Below is a small trained network, with its code and all its weights. Each question gives an input and a target symbol and asks what happens when units are switched off, that is, made to give their printed mean instead of their output.

import numpy as np


def w(rows, s, z=0):
    codes = np.array(rows[::2]) - 128.0
    scale = np.full(codes.shape[1], s)
    scale[-1] = z or s
    return codes * scale


def norm(h):
    return h / np.sqrt((h * h).mean(-1, keepdims=True) + 1e-5)


def softmax(a):
    e = np.exp(a - a.max(-1, keepdims=True))
    return e / e.sum(-1, keepdims=True)


def log_softmax(a):
    a = a - a.max(-1, keepdims=True)
    return a - np.log(np.exp(a).sum(-1, keepdims=True))


def net(x, mask):
    ids = ['ΛΨΩβγμ'.index(c) for c in x.split()]
    T = len(ids)
    res = E[ids] + P[:T]
    u = 0
    for l in range(3):
        r = norm(res)
        for j in range(2):
            rows = slice(3 * j, 3 * j + 3)
            q, k, v = (r @ M[l][rows].T for M in (Q, K, V))
            z = softmax(np.where(np.tri(T) > 0, q @ k.T / 3**0.5, -1e9)) @ v
            o = O[l][rows]
            res = res + np.where(mask[u + j], z, o[:, -1]) @ o[:, :-1]
        u += 2
    return log_softmax(norm(res)[-1] @ U[:, :-1].T + U[:, -1])


Q, K, V, O = {}, {}, {}, {}
E = w([
[1,57,7],'Λ',
[79,136,102],'Ψ',
[84,246,123],'Ω',
[137,60,205],'β',
[184,156,77],'γ',
[75,138,102],'μ',
],0.0062)
P = w([
[183,47,138],'0',
[92,107,127],'1',
[94,125,120],'2',
[83,133,119],'3',
[74,135,115],'4',
[68,138,110],'5',
[78,137,107],'6',
[68,140,106],'7',
[66,132,103],'8',
[40,144,103],'9',
[34,145,92],'10',
[4,144,90],'11',
[33,144,66],'12',
],0.0029)
Q[0] = w([
[169,187,2],'0.h1',
[96,8,164],'0.h1',
[148,116,232],'0.h1',
[155,17,177],'0.h2',
[105,240,68],'0.h2',
[154,130,167],'0.h2',
],0.0064)
K[0] = w([
[4,146,232],'0.h1',
[222,142,44],'0.h1',
[254,17,123],'0.h1',
[103,37,32],'0.h2',
[75,170,208],'0.h2',
[47,83,69],'0.h2',
],0.0046)
V[0] = w([
[87,112,219],'0.h1',
[139,142,112],'0.h1',
[111,60,202],'0.h1',
[141,120,132],'0.h2',
[112,210,104],'0.h2',
[117,4,153],'0.h2',
],0.0044)
O[0] = w([
[173,50,143,139],'0.h1',
[103,234,193,112],'0.h1',
[113,1,108,147],'0.h1',
[102,127,166,112],'0.h2',
[104,168,57,88],'0.h2',
[133,42,156,252],'0.h2',
],0.0052,0.0016)
Q[1] = w([
[16,164,59],'1.h1',
[30,149,35],'1.h1',
[181,92,208],'1.h1',
[152,110,106],'1.h2',
[71,2,155],'1.h2',
[36,105,66],'1.h2',
],0.0057)
K[1] = w([
[52,82,232],'1.h1',
[51,132,218],'1.h1',
[218,181,113],'1.h1',
[166,125,132],'1.h2',
[57,25,157],'1.h2',
[103,2,61],'1.h2',
],0.0057)
V[1] = w([
[49,129,229],'1.h1',
[190,135,15],'1.h1',
[146,107,26],'1.h1',
[107,98,253],'1.h2',
[103,87,103],'1.h2',
[102,99,3],'1.h2',
],0.0045)
O[1] = w([
[76,120,205,244],'1.h1',
[177,141,21,23],'1.h1',
[142,159,2,131],'1.h1',
[189,227,134,164],'1.h2',
[147,134,75,239],'1.h2',
[75,59,28,254],'1.h2',
],0.0044,0.0018)
Q[2] = w([
[143,157,57],'2.h1',
[158,172,64],'2.h1',
[177,135,151],'2.h1',
[253,221,148],'2.h2',
[85,46,37],'2.h2',
[217,231,145],'2.h2',
],0.0065)
K[2] = w([
[183,57,172],'2.h1',
[138,59,161],'2.h1',
[86,125,138],'2.h1',
[136,210,1],'2.h2',
[143,73,208],'2.h2',
[158,163,55],'2.h2',
],0.0071)
V[2] = w([
[84,151,68],'2.h1',
[59,144,129],'2.h1',
[242,35,79],'2.h1',
[191,88,98],'2.h2',
[134,255,155],'2.h2',
[8,140,144],'2.h2',
],0.0048)
O[2] = w([
[197,106,189,156],'2.h1',
[161,66,184,167],'2.h1',
[152,254,33,117],'2.h1',
[225,117,83,131],'2.h2',
[26,90,84,2],'2.h2',
[86,169,217,174],'2.h2',
],0.0049,0.0038)
U = w([
[158,174,118,59],'Λ',
[140,147,117,2],'Ψ',
[71,254,147,201],'Ω',
[194,208,102,210],'β',
[184,49,231,208],'γ',
[69,42,4,99],'μ',
],0.007,0.0062)

Each question gives the input, a string of symbols that net reads in full, and the target symbol t.
The units are the heads (3 rows each of Q, K, V and O). Each row of codes is followed by its name. A weight is (code - 128) times the scale printed after its matrix; where a second scale follows, it is the last column's (O and U).
mask holds one flag per head, layer by layer. A switched-off head (its flag False) gives its mean, the last column of its rows in O, instead of its output. The means were averaged over made-up inputs and are rounded, as every weight is.
A unit's drop is (log p(t) with every unit on - log p(t) with that unit switched off) / (log p(t) with every unit on - log p(t) with every unit switched off).
The circuit of an input: a set's keep is (log p(t) with only the set's units on - log p(t) with every unit switched off) / (log p(t) with every unit on - log p(t) with every unit switched off). Starting from all 6 units, units are removed one at a time, each time the one whose removal leaves the highest keep (on an exact tie, the one counted first), for as long as the keep stays at least 0.8.
circuit, biggest first: the units of the circuit, biggest drop first
most important unit: the unit with the biggest drop
heads that matter: for each layer, one digit per head in row order, 1 if its drop is at least 0.15 and else 0, layers parted by /
drop when u is switched off: that unit's drop, to one decimal
input Ω β β Λ Ψ Ψ Λ μ, target μ: circuit, biggest first : 1.h2, 0.h1, 2.h2
input Λ β β γ Ψ, target β: circuit, biggest first : 2.h1, 0.h1, 2.h2
input Ω β γ β β Λ β Λ Λ γ, target μ: most important unit : 1.h2
input Λ Ψ γ β β β β Ω Ω, target γ: heads that matter : 10 / 10 / 10
input μ Λ γ μ μ β μ Ψ β Ψ β β Λ, target γ: circuit, biggest first : 0.h1, 1.h1, 2.h1
input β γ Ψ, target β: circuit, biggest first : 0.h1, 2.h2
input μ Ψ β γ β Λ β β Ψ μ β β Ω, target γ: heads that matter : 10 / 10 / 00
input β γ β, target β: circuit, biggest first : 1.h1, 2.h1
input Ψ γ β Ω μ γ, target Ω: heads that matter : 11 / 11 / 01
input Λ Λ γ β, target β: heads that matter : 00 / 10 / 10
input μ μ μ β μ β γ μ β β γ, target γ: heads that matter : 10 / 10 / 01
input Ψ Ω Ω β μ γ, target Ω: circuit, biggest first : 0.h1, 2.h2
input β Ψ Ω γ Ω Ψ β β Λ, target γ: circuit, biggest first : 1.h1, 0.h1, 2.h1
input μ β Λ μ, target μ: heads that matter : 11 / 11 / 11
input β Ω γ μ Ψ Ψ μ β β Λ β Ψ, target γ: most important unit : 2.h1
input β β γ μ Λ Ψ Ω β μ β γ, target γ: heads that matter : 11 / 11 / 01
input Λ Λ Ψ, target μ: heads that matter : 00 / 11 / 00
input β β β Λ Λ Ψ, target μ: drop when 0.h1 is switched off : 1.4
input γ β Λ γ, target μ: drop when 0.h1 is switched off : 0.3
input μ Λ μ Λ β β μ, target γ: drop when 0.h1 is switched off : 0.2
input β γ μ γ Ψ Ψ γ μ β, target Ω: drop when 2.h1 is switched off : -0.3
input Ψ Ψ Ψ β μ Λ β γ β Λ β Ψ, target γ: most important unit : 1.h1
